Below are the code and all the weights of a small trained network. Each question names an input and a target symbol and asks about switching units off, where a switched-off unit gives its printed mean instead of its output.

import numpy as np


def w(rows, s, z=0):
    codes = np.array(rows[::2]) - 128.0
    scale = np.full(codes.shape[1], s)
    scale[-1] = z or s
    return codes * scale


def f(y):
    return y / 2 * (1 + np.tanh(0.7978845608 * (y + 0.044715 * y**3)))


def softmax(a):
    e = np.exp(a - a.max(-1, keepdims=True))
    return e / e.sum(-1, keepdims=True)


def log_softmax(a):
    a = a - a.max(-1, keepdims=True)
    return a - np.log(np.exp(a).sum(-1, keepdims=True))


def net(x, mask):
    ids = ['ΓΠΩεζηθλξτψ'.index(c) for c in x.split()]
    T = len(ids)
    res = E[ids] + P[:T]
    q, k, v = (res @ M[0].T for M in (Q, K, V))
    z = softmax(np.where(np.tri(T) > 0, q @ k.T / 4**0.5, -1e9)) @ v
    res = res + np.where(mask[0], z, O[0][:, -1]) @ O[0][:, :-1]
    y = f(res @ A[0][:, :-1].T + A[0][:, -1])
    res = res + np.where(mask[1:9], y, B[0][:, -1]) @ B[0][:, :-1]
    return log_softmax(res[-1] @ U[:, :-1].T + U[:, -1])


Q, K, V, O, A, B = {}, {}, {}, {}, {}, {}
E = w([
[152,142,199,130],'Γ',
[101,17,194,160],'Π',
[55,83,113,64],'Ω',
[142,123,34,124],'ε',
[132,67,133,97],'ζ',
[139,171,177,51],'η',
[180,164,61,81],'θ',
[110,10,43,112],'λ',
[113,180,115,5],'ξ',
[38,197,158,247],'τ',
[197,79,110,209],'ψ',
],0.012)
P = w([
[135,197,152,41],'0',
[79,45,150,35],'1',
[192,202,71,128],'2',
[43,207,153,3],'3',
[107,96,63,160],'4',
[83,236,97,64],'5',
[65,121,98,139],'6',
[83,191,68,110],'7',
[66,163,86,135],'8',
[59,172,101,131],'9',
[68,154,85,161],'10',
[63,164,86,153],'11',
[61,170,84,172],'12',
[54,125,113,166],'13',
],0.0043)
Q[0] = w([
[59,90,184,110],'h1',
[236,146,155,186],'h1',
[125,173,189,121],'h1',
[254,187,178,132],'h1',
],0.0099)
K[0] = w([
[182,216,79,159],'h1',
[157,102,147,6],'h1',
[217,57,51,123],'h1',
[227,2,140,81],'h1',
],0.0079)
V[0] = w([
[245,158,197,108],'h1',
[225,199,5,155],'h1',
[87,68,242,184],'h1',
[153,71,138,254],'h1',
],0.0084)
O[0] = w([
[104,202,101,210,22],'h1',
[198,162,84,145,46],'h1',
[61,110,111,95,102],'h1',
[101,75,9,131,3],'h1',
],0.014,0.0026)
A[0] = w([
[139,72,166,213,230],'n1',
[217,121,97,110,253],'n2',
[1,229,100,185,59],'n3',
[170,147,164,10,210],'n4',
[119,142,58,69,237],'n5',
[94,209,201,155,245],'n6',
[178,69,157,63,102],'n7',
[34,148,177,109,140],'n8',
],0.0084,0.0049)
B[0] = w([
[142,209,87,62,169],'n1',
[153,147,110,194,174],'n2',
[209,69,40,88,133],'n3',
[134,123,179,236,254],'n4',
[52,125,131,200,189],'n5',
[150,160,49,2,226],'n6',
[201,8,139,157,175],'n7',
[62,118,157,68,199],'n8',
],0.0072,0.0085)
U = w([
[129,221,151,87,139],'Γ',
[76,192,198,189,178],'Π',
[187,73,221,90,146],'Ω',
[185,153,150,251,154],'ε',
[103,194,19,51,203],'ζ',
[184,23,23,94,1],'η',
[240,157,72,135,131],'θ',
[189,57,181,200,151],'λ',
[13,115,152,164,41],'ξ',
[82,189,42,253,196],'τ',
[176,187,215,119,61],'ψ',
],0.0059,0.0049)

Each question gives the input, a string of symbols that net reads in full, and the target symbol t.
The units are the heads (4 rows each of Q, K, V and O) and the neurons (one row each of A and B). Each row of codes is followed by its name. A weight is (code - 128) times the scale printed after its matrix; where a second scale follows, it is the last column's (O, A, B and U).
mask holds one flag per unit, heads first, then neurons. A switched-off unit (its flag False) gives its mean, the last column of its rows in O or B, instead of its output. The means were averaged over made-up inputs and are rounded, as every weight is.
A unit's drop is (log p(t) with every unit on - log p(t) with that unit switched off) / (log p(t) with every unit on - log p(t) with every unit switched off).
The circuit of an input: a set's keep is (log p(t) with only the set's units on - log p(t) with every unit switched off) / (log p(t) with every unit on - log p(t) with every unit switched off). Starting from all 9 units, units are removed one at a time, each time the one whose removal leaves the highest keep (on an exact tie, the one counted first), for as long as the keep stays at least 0.8.
circuit, biggest first: the units of the circuit, biggest drop first
top k neurons: the k neurons with the biggest drops, biggest first
drop when u is switched off: that unit's drop, to one decimal
input ε θ ε, target ε: circuit, biggest first	h1, n2
input Γ Γ ζ, target ζ: circuit, biggest first	h1, n4, n7
input Ω ξ θ Ω λ, target Ω: circuit, biggest first	h1
input η η ξ η ζ, target Γ: top 3 neurons	n6, n1, n7
input λ ζ Π Ω, target ξ: circuit, biggest first	h1, n8, n5
input η Γ λ λ Γ ζ Ω τ Ω Ω ε Ω, target ξ: circuit, biggest first	h1, n5, n6
input λ ξ ε ξ, target ε: circuit, biggest first	h1, n4, n2
input Ω λ ψ ξ, target τ: circuit, biggest first	h1, n5, n6
input ψ η Γ η, target ζ: circuit, biggest first	h1, n6
input Γ τ Γ λ ψ ε, target τ: circuit, biggest first	n5, h1, n6
input ε Π ψ Ω, target τ: top 2 neurons	n5, n6
input ε ψ ψ, target τ: circuit, biggest first	h1, n2
input ξ η ψ, target Γ: circuit, biggest first	h1, n6, n1
input η ξ ξ, target ψ: top neuron	n4
input Ω Γ η θ λ ε ξ Γ τ, target ζ: drop when n8 is switched off	0.0
input ψ ψ Ω, target τ: drop when n4 is switched off	-0.1
input Ω ψ ε Ω τ Ω Ω ζ, target λ: drop when h1 is switched off	0.6
input λ Π ε, target ξ: drop when n5 is switched off	0.2
